Below are the code and all the weights of a small trained network. Each question names an input and a target symbol and asks about switching units off, where a switched-off unit gives its printed mean instead of its output.

import numpy as np


def w(rows, s, z=0):
    codes = np.array(rows[::2]) - 128.0
    scale = np.full(codes.shape[1], s)
    scale[-1] = z or s
    return codes * scale


def f(y):
    return y / 2 * (1 + np.tanh(0.7978845608 * (y + 0.044715 * y**3)))


def softmax(a):
    e = np.exp(a - a.max(-1, keepdims=True))
    return e / e.sum(-1, keepdims=True)


def log_softmax(a):
    a = a - a.max(-1, keepdims=True)
    return a - np.log(np.exp(a).sum(-1, keepdims=True))


def net(x, mask):
    ids = ['αβδεζμπσφω'.index(c) for c in x.split()]
    T = len(ids)
    res = E[ids] + P[:T]
    u = 0
    for l in range(3):
        q, k, v = (res @ M[l].T for M in (Q, K, V))
        z = softmax(np.where(np.tri(T) > 0, q @ k.T / 2**0.5, -1e9)) @ v
        res = res + np.where(mask[u], z, O[l][:, -1]) @ O[l][:, :-1]
        u += 1
        y = f(res @ A[l][:, :-1].T + A[l][:, -1])
        res = res + np.where(mask[u : u + 4], y, B[l][:, -1]) @ B[l][:, :-1]
        u += 4
    return log_softmax(res[-1] @ U[:, :-1].T + U[:, -1])


Q, K, V, O, A, B = {}, {}, {}, {}, {}, {}
E = w([
[36,196,146,91,100,233,101,28],'α',
[215,224,115,220,61,127,177,113],'β',
[114,123,118,97,58,63,81,22],'δ',
[95,78,142,194,120,197,76,207],'ε',
[71,167,162,170,247,170,205,148],'ζ',
[100,161,157,241,141,121,152,166],'μ',
[152,64,145,48,159,139,54,218],'π',
[124,214,148,76,73,110,250,181],'σ',
[199,85,230,147,168,120,163,159],'φ',
[150,163,61,21,237,120,213,124],'ω',
],0.012)
P = w([
[65,72,155,113,77,107,122,1],'0',
[59,120,175,131,134,99,143,45],'1',
[72,133,167,124,151,93,144,61],'2',
[97,117,165,133,157,94,140,90],'3',
[118,121,153,126,165,109,137,115],'4',
[126,124,154,125,171,117,134,131],'5',
[143,98,152,122,163,128,135,149],'6',
[158,107,128,115,164,147,129,160],'7',
[164,106,125,111,171,149,145,176],'8',
[169,101,128,111,180,149,145,191],'9',
[180,99,128,110,170,168,144,213],'10',
[200,99,113,101,168,174,157,231],'11',
[206,96,105,103,186,182,148,231],'12',
[190,86,99,97,192,190,138,238],'13',
],0.0067)
Q[0] = w([
[150,163,225,186,170,200,175,124],'L0H1',
[45,179,25,42,53,98,48,2],'L0H1',
],0.0099)
K[0] = w([
[187,155,104,87,165,152,122,177],'L0H1',
[10,126,130,125,59,87,80,20],'L0H1',
],0.012)
V[0] = w([
[171,84,254,170,135,152,253,44],'L0H1',
[66,138,98,233,121,118,151,97],'L0H1',
],0.006)
O[0] = w([
[186,2,30,122,157,82,190,116,254],'L0H1',
[57,151,40,77,136,149,65,253,95],'L0H1',
],0.0057,0.0053)
A[0] = w([
[111,61,139,71,137,100,108,145,98],'L0N1',
[150,168,92,38,133,101,127,194,2],'L0N2',
[145,138,125,55,86,149,115,254,65],'L0N3',
[121,142,35,62,53,204,111,112,3],'L0N4',
],0.0085,0.0055)
B[0] = w([
[247,120,152,51,75,223,121,167,251],'L0N1',
[240,188,215,27,105,232,220,153,83],'L0N2',
[130,104,155,134,72,153,156,17,135],'L0N3',
[187,74,195,202,216,41,142,124,100],'L0N4',
],0.011,0.0011)
Q[1] = w([
[197,24,109,181,214,3,211,36],'L1H1',
[30,140,128,15,103,132,161,27],'L1H1',
],0.0066)
K[1] = w([
[173,80,94,151,254,53,135,81],'L1H1',
[218,95,105,181,198,102,153,69],'L1H1',
],0.0087)
V[1] = w([
[82,182,45,62,60,178,219,96],'L1H1',
[101,152,157,68,151,4,235,173],'L1H1',
],0.0041)
O[1] = w([
[77,254,125,176,172,18,123,206,84],'L1H1',
[82,98,67,168,155,192,207,189,253],'L1H1',
],0.0084,0.0021)
A[1] = w([
[114,165,90,111,73,10,111,195,2],'L1N1',
[47,122,226,72,1,220,249,128,84],'L1N2',
[188,223,51,161,241,120,171,174,179],'L1N3',
[50,109,90,17,2,35,207,45,40],'L1N4',
],0.0059,0.0056)
B[1] = w([
[178,250,183,66,106,119,197,70,114],'L1N1',
[144,132,96,171,238,35,45,135,154],'L1N2',
[167,105,105,118,84,144,37,87,254],'L1N3',
[227,82,119,116,67,194,38,255,143],'L1N4',
],0.0079,0.006)
Q[2] = w([
[190,188,160,115,130,181,106,153],'L2H1',
[175,115,122,138,141,183,11,111],'L2H1',
],0.011)
K[2] = w([
[67,141,146,112,72,186,125,87],'L2H1',
[223,147,158,214,253,142,128,163],'L2H1',
],0.0074)
V[2] = w([
[121,91,167,255,90,108,115,142],'L2H1',
[155,118,163,151,182,31,110,152],'L2H1',
],0.0094)
O[2] = w([
[77,68,129,146,84,63,95,136,210],'L2H1',
[131,121,169,96,94,87,254,175,254],'L2H1',
],0.016,0.0008)
A[2] = w([
[218,138,141,79,126,151,48,176,2],'L2N1',
[154,125,159,21,168,108,112,140,130],'L2N2',
[68,119,131,89,254,83,102,171,100],'L2N3',
[98,111,72,177,186,102,173,3,52],'L2N4',
],0.0099,0.0061)
B[2] = w([
[96,126,138,97,67,100,158,141,229],'L2N1',
[117,152,133,255,199,166,142,118,254],'L2N2',
[88,153,83,69,21,170,203,108,184],'L2N3',
[192,32,207,151,124,193,195,120,214],'L2N4',
],0.0098,0.0038)
U = w([
[176,74,135,68,164,86,138,88,40],'α',
[75,119,102,220,152,78,162,112,26],'β',
[189,115,121,2,100,136,94,123,160],'δ',
[143,117,89,157,105,125,94,74,96],'ε',
[128,102,30,77,147,202,89,111,104],'ζ',
[66,89,89,147,156,130,99,168,114],'μ',
[123,163,221,88,109,130,126,89,254],'π',
[123,193,154,74,93,87,225,208,192],'σ',
[172,68,114,80,110,148,158,155,111],'φ',
[179,170,157,113,148,202,97,158,169],'ω',
],0.0099,0.006)

Each question gives the input, a string of symbols that net reads in full, and the target symbol t.
The units are the heads (2 rows each of Q, K, V and O) and the neurons (one row each of A and B). Each row of codes is followed by its name. A weight is (code - 128) times the scale printed after its matrix; where a second scale follows, it is the last column's (O, A, B and U).
mask holds one flag per unit, layer by layer, with each layer's heads first. A switched-off unit (its flag False) gives its mean, the last column of its rows in O or B, instead of its output. The means were averaged over made-up inputs and are rounded, as every weight is.
A unit's drop is (log p(t) with every unit on - log p(t) with that unit switched off) / (log p(t) with every unit on - log p(t) with every unit switched off).
The circuit of an input: a set's keep is (log p(t) with only the set's units on - log p(t) with every unit switched off) / (log p(t) with every unit on - log p(t) with every unit switched off). Starting from the 12 units with the biggest drops (on a tie, the unit counted first), units are removed one at a time, each time the one whose removal leaves the highest keep (on an exact tie, the one counted first), for as long as the keep stays at least 0.8.
circuit, biggest first: the units of the circuit, biggest drop first
most important unit: the unit with the biggest drop
k most important neurons: the k neurons with the biggest drops, biggest first
k most important neurons of layer l: the k neurons of layer l with the biggest drops, biggest first
input ε δ π ε, target π: circuit, biggest first => [L0H1; L1H1]
input δ σ δ, target σ: most important unit => L1N2
input ω ω φ, target ω: 2 most important neurons => [L1N2; L1N3]
input π α σ α ζ, target σ: 2 most important neurons of layer 2 => [L2N3; L2N2]
input ζ π ε ζ μ φ φ ζ, target φ: circuit, biggest first => [L2N4; L0H1; L1H1]
input ω ω ζ, target ω: 3 most important neurons => [L1N2; L2N4; L1N3]
input ζ π φ ω ω δ α ω δ δ α, target ω: circuit, biggest first => [L2H1; L0N2]
input β φ δ π φ φ ζ α ε ζ α π π, target π: 2 most important neurons of layer 0 => [L0N3; L0N1]
input α φ φ ζ π μ ζ π δ ε ζ σ δ μ, target σ: circuit, biggest first => [L2H1; L1N2; L0N2; L0N3]
input α ω ζ α, target ω: 2 most important neurons of layer 1 => [L1N2; L1N4]
input ε ζ β α ω α ω ε, target ω: 2 most important neurons => [L0N2; L1N2]
input α δ φ μ, target φ: circuit, biggest first => [L2N4; L0H1; L1H1]
input α ε φ ε φ ω δ π, target ω: circuit, biggest first => [L2N2; L0N1]
input ζ ζ ε ε ω δ ω ζ, target ω: most important neuron => [L1N3]
input δ π ζ φ δ ζ ζ ζ ζ ζ σ μ, target σ: 4 most important neurons => [L1N2; L0N2; L0N3; L1N3]
input β σ ζ, target σ: 4 most important neurons => [L1N2; L2N3; L0N2; L0N3]
input ε ζ ζ, target φ: 2 most important neurons => [L2N4; L1N4]
input σ δ ζ φ ω δ δ φ ζ α ω σ ζ ω, target ω: 3 most important neurons => [L2N2; L0N2; L1N3]
input μ π ζ, target π: 2 most important neurons => [L2N4; L1N4]
input φ ω ζ φ ζ σ δ ζ φ μ σ ζ σ α, target σ: most important unit => L2H1
input δ α ζ ω β φ ω ω φ, target ω: 3 most important neurons => [L0N2; L1N2; L2N3]
